In the rows, 128 means zero.
[136 113 112 127 162 103 149 137  78 130 158 105 141 135 124 147 135 173
 132  90 111 152 129 142 151 137 116 127 149  94 105 144  45 134]  7
[154 123 128 127 158  95 124 139  87 140 188 108 133 142 139 174 122 153
 128  77 130 147 126 136 155 125 130 125 133  94 118 130  60 129]  10
[153 109 101 147  97 166 207  98  93  83 130 137 102 100  85 163 148 133
 138 127 125  86 130  90 117 124 222 177 164 130  92 196 111 150]  7
[136 123 140 129 167 109 142 141 112 141 179 111 155 142 135 167 128 159
 125  95 119 154 120 148 152 139 122 121 146  88 126 118  50 135]  5
[125 130 201 132 124  96  90 122  91 153 203 153 127 155 108 142 105  80
 163 137 127 143 115 100 159 166 131 163 117 132 115 168  86 150]  2
[140 125 130 119 169  86 153 130  75 135 187 105 157 147 133 144 125 162
 124  98 126 150 126 144 154 151 112 137 145  88 107 152  50 142]  4
[139 123 186 114 133  94 101 140  90 158 175 141 108 144 124 156 136 110
 166 116 130 144 127 126 158 161 137 155 134 109 133 171  83 159]  6
[149 135 132 126 120 183 175 161 132 118 142  90  90 177 129 138 106 141
 143 143 102 128 132 118 112 189  97 157 135 111  87 190  63 154]  0
[106 104 134 108 112 175 155  78 118 136  99  57  94 149 190 126 197 130
 122 175 136 133 110 163 102 185 138  95 114  66  80 173 119 143]  3
[128 135 206 135 136  80  94 114  85 156 197 136 135 166 113 131 101 103
 158 136 130 152 120 106 161 168 142 146 124 123 138 153  73 161]  4
[150 117 109 135  86 150 198 104 101  96 156 131 118 103  97 156 144 113
 127 138 140  84 142 100 130 127 203 179 153 127  90 201 115 159]  4
[133  95 142 121 166  93 156 141  93 146 177 113 141 136 129 167 117 153
 125 103 121 143 138 146 151 142 126 122 131  97 104 143  53 134]  9
[160 107  97 130 107 171 203 105 102  91 151 131 105  92  74 167 129 149
 130 120 109  90 123  82 124 130 223 184 162 149  86 161  99 160]  7
[102  80 132 118 138 154 171 105 100 127  87  68  89 122 181 101 190 133
 130 175 142 122 134 157 126 188 147 104 111  52  93 192 125 139]  9
[140 117 181 147 133  99  91 113  92 152 164 129 115 179 124 140 100 107
 160 131 135 158  96 113 150 159 130 145 124 129 117 163  80 160]  0
[134 114 125 125 155  86 143 146  85 139 160 102 146 154 144 169 127 153
 120  92 140 149 136 150 143 123 101 123 129  95 131 132  49 112]  8
[153 105 105 143  85 163 205  98  99  82 121 133 101 100  91 173 150 129
 135 131 125  83 133  92 122 115 225 175 166 138  95 182 116 146]  7
[159 126 110 116 165  95 145 135  67 130 178 106 130 131 146 163 127 158
 131  79 132 146 123 139 154 143 125 135 140  99 102 151  64 131]  10
[150 153 148 117 117 159 152 158 113 118 154  96  86 155 139 137 109 126
 157 124 106 121 143 104 135 179  98 141 123 107  96 180  73 140]  10
[ 92  76 129 109 120 168 181  91 112 124  88  56  91 120 174 115 186 132
 122 179 131 115 124 144 123 180 145 101 105  66  73 179 119 138]  9
[135 139 144 123 115 169 172 146 118 123 156  94  95 148 126 131 116 146
 148 135  88 123 147 104 115 194 104 141 143 114 100 169  55 141]  7
[126 132 204 133 127 100  92 118  90 146 201 150 129 163 115 143 103  88
 159 143 127 147 106 101 155 172 138 165 118 130 112 157  81 150]  2
[112 103 109 112 125 163 157  88 101 125  93  54  89 119 183 119 199 131
 124 151 140 123 112 144 123 163 156 102 111  56  85 175 132 132]  10
[163 115 107 114 100 168 205 113 106  96 154 139 102  91  88 167 142 125
 139 119 128  83 122  95 121 138 209 200 146 135  67 204 119 163]  6
[ 93 102 112 113 125 156 176  96 101 118  73  50 106 141 187 115 200 131
 119 165 145 131 111 151 111 160 119  98 106  55  91 174 112 122]  8
[138 111 167 137 145 110 106 131  97 149 162 132 109 182 110 151 111 120
 156 127 128 153  98 123 147 156 127 149 136 115 133 160  79 167]  0
[134 109 169 128 139  98 104 134  94 157 171 132 106 173 106 155 116 113
 160 127 126 154 103 126 151 155 127 147 136 120 130 166  77 166]  0
[154 109 101 141  87 167 212 107 100  78 126 134  98  98  86 168 150 129
 138 131 121  83 137  93 117 119 220 177 167 134  87 192 112 152]  7
[140 124 129 121 163  74 148 139  76 135 187 109 151 141 145 143 122 166
 123  95 133 152 134 147 156 142 120 129 142  88 121 139  55 135]  4
[122 120 186 124 137 103 100 139  92 149 184 148 117 155 104 154 126  92
 168 138 127 141 125 123 159 161 130 163 124 110 128 175  85 164]  2
[137 124 128 123 159  97 152 130  84 127 188 112 148 129 138 159 136 160
 135  99 128 150 117 157 143 150 111 132 148  96 115 144  55 136]  5
[113 103 127 104 144 152 170 111 101 130  75  74  88 129 188  95 206 131
 137 157 153 129 120 164 122 190 145 115 116  34  93 209 134 138]  6
[138 132 186 122 141  89  97 149  80 150 175 140 114 160  88 156 132 109
 165 124 121 148 130 119 160 152 131 150 117 121 134 157  73 161]  1
[133 128 109 118 169  83 153 146  71 128 156  98 148 142 145 157 124 163
 128  90 131 153 122 148 145 138  86 132 132  90 108 143  45 123]  8
[138 130 135 116 111 178 175 160 132 120 144  90  84 175 131 128 107 135
 145 145 104 124 136 120 109 190  80 147 129 113  87 198  66 145]  0
[159 116 104 126  97 156 210 113  90  82 129 139 104 107  83 174 158 113
 130 135 137  84 133  93 123 132 208 182 145 132  78 202 115 154]  1
[146 124 142 123 143 104 132 123  94 151 174 109 143 172 146 182 127 149
 121  99 131 155 118 153 151 142 114 118 143 101 108 137  55 132]  3
[125 110 187 128 145  87 104 140  78 157 185 144 109 149 101 159 120 111
 171 140 120 145 120 126 170 167 134 148 126 121 135 156  78 175]  9
[123 104 183 124 148  87 110 144  79 155 179 147 111 142  99 151 125 107
 168 135 122 144 128 128 172 161 136 144 127 114 131 168  80 172]  9
[153 108 113 124 102 145 200 100 105 103 175 130 115  98  91 152 126 124
 126 129 134  86 130  92 126 133 210 175 144 135  86 179 112 169]  4
[147 164 149 120 110 158 168 184 125 114 151 106  98 159 117 145 122 131
 144 139  99 122 163 110 125 179 102 152 122 111  99 169  62 136]  1
[125 122 191 117 142  97 104 138  77 148 195 154 117 158 102 155 127  95
 172 135 127 145 121 123 158 167 129 168 129 121 133 179  86 160]  2
[140 106 167 137 131 110  99 135  95 151 177 124  98 172 113 153 117 119
 160 129 129 150 110 130 147 156 130 150 129 115 125 170  74 172]  0
[151 131 135 111 151  88 144 130  75 144 190 112 140 163 142 168 122 150
 130  96 129 157 117 160 147 160 109 129 142 104  93 156  52 133]  3
[142 102 102 117 169 113 159 130  83 133 152  95 133 159 138 156 123 172
 123  96 126 155 102 149 139 145 100 132 143  99  95 159  58 138]  0
[156 119 108 124  91 156 216 110  92  81 123 139 106 110  82 180 155 113
 128 134 137  82 137  90 120 123 208 180 144 144  85 198 121 140]  1
[147 107 101 128  87 166 200 109  99  85 147 148 102  95  86 164 147  98
 137 142 141  73 131  98 130 134 196 201 145 131  76 220 136 155]  2
[156 100 113 129 106 157 217 115  97  96 162 142 104  99  81 175 122 126
 132 137 123  83 122  92 135 139 212 184 146 145  72 183 113 165]  9
[132 112 141 113 151 106 141 134  87 144 186 118 146 144 138 164 125 138
 124 104 128 145 133 136 152 145 111 141 132 108 106 151  66 122]  2
[ 99  99 116 115 140 140 174 114  96 129  69  64  96 145 182 103 192 121
 128 166 158 135 119 160 118 174 128  99 107  43 111 183 115 129]  8
[139 136 161 127 120 154 175 171 125 122 194 104  98 148 123 138 101 137
 145 145  92 118 150 115 123 194 117 153 120 106  76 174  57 148]  9
[146 102 108 121 166 102 151 135  82 129 153  98 132 157 140 151 118 169
 127  93 131 155 110 153 143 139 102 133 139  98  93 164  59 137]  0
[113 107 133 110 109 171 154  85 112 141 109  61  93 148 187 121 196 125
 121 169 138 134 113 157 115 186 145  97 115  66  77 183 119 140]  3
[148 119 114 132  95 161 204 104  91  85 152 153 111 103  84 170 134  99
 137 141 141  79 128  91 125 138 208 208 147 140  81 217 130 145]  2
[125 128 185 134 141 102 110 130  92 149 187 145 117 151 109 159 130 111
 172 133 128 150 106 126 158 165 137 143 139 110 156 152  74 173]  5
[172 118 102 119 105 164 185 109  92  93 160 132  91  95  89 176 123 131
 138 109 128  86 120  81 137 122 221 185 142 151  91 174 123 156]  10
[128 118 179 137 134  98  98 134  89 150 165 136 109 150  97 150 128 122
 169 124 112 149 125 116 161 143 147 138 139 117 142 146  69 163]  7
[135 110 113 121 162 100 157 130  76 128 157 106 134 132 127 149 137 174
 132  93 113 150 119 138 150 138 124 124 151  97 107 138  52 136]  7
[111 113 123 108 121 165 177  98 102 127  84  59 100 132 174 123 201 129
 121 167 132 129 125 135 113 182 138 105 107  73  77 174 113 132]  1
[125 109 195 125 142  92 114 140  82 153 183 141 107 149 102 152 119 108
 171 139 117 140 126 121 163 164 139 145 123 119 128 166  84 165]  9
[111 106 121 105 122 160 173  98  96 124  89  63 100 135 169 122 209 129
 118 169 137 130 119 141 116 181 148 109 109  73  82 171 116 133]  1
[173 119 104 129  97 155 191 114  91  84 140 139  91  99  97 180 147 112
 140 115 138  80 133  94 134 115 224 185 156 132  93 199 134 147]  10
[138 139 202 122 139  81  99 132  76 147 171 141 121 171  99 151 116 100
 165 128 123 152 119 103 158 164 126 146 116 136 129 153  75 150]  1
[140 134 183 124 140 102  99 138  97 151 176 143 121 146 114 149 129 116
 167 113 122 147 114 118 157 154 132 161 128 108 116 165  80 164]  6
[ 94  98 123  99 127 170 175  98 105 127 116  73  99 124 169 110 192 119
 124 173 134 124 112 143 118 188 141 122 109  66  74 190 127 135]  2
[140 140 214 138 123  99  75 108  90 164 200 141 123 186 123 148 111  99
 161 130 129 159 107 122 148 168 133 137 120 129 121 161  79 153]  3
[144 148 199 133 130  92  95 122  88 155 185 145 128 149 124 141 109 104
 169 114 126 147 117 106 150 167 135 163 123 125 110 175  84 145]  6
[137 125 170 115 122 156 176 167 120 120 174 105  91 150 130 144 111 139
 147 149  97 116 158 121 119 192 121 150 128 113  99 173  69 144]  9
[142 129 137 117 111 176 173 154 125 123 127  84  83 182 139 137 107 133
 147 145 108 127 134 116 122 193  79 145 133 114  94 196  67 145]  0
[149 104 106 127 162 101 146 133  82 130 163  99 135 156 146 153 119 170
 122  95 132 159 107 151 144 146 107 136 143  97  89 156  51 138]  0
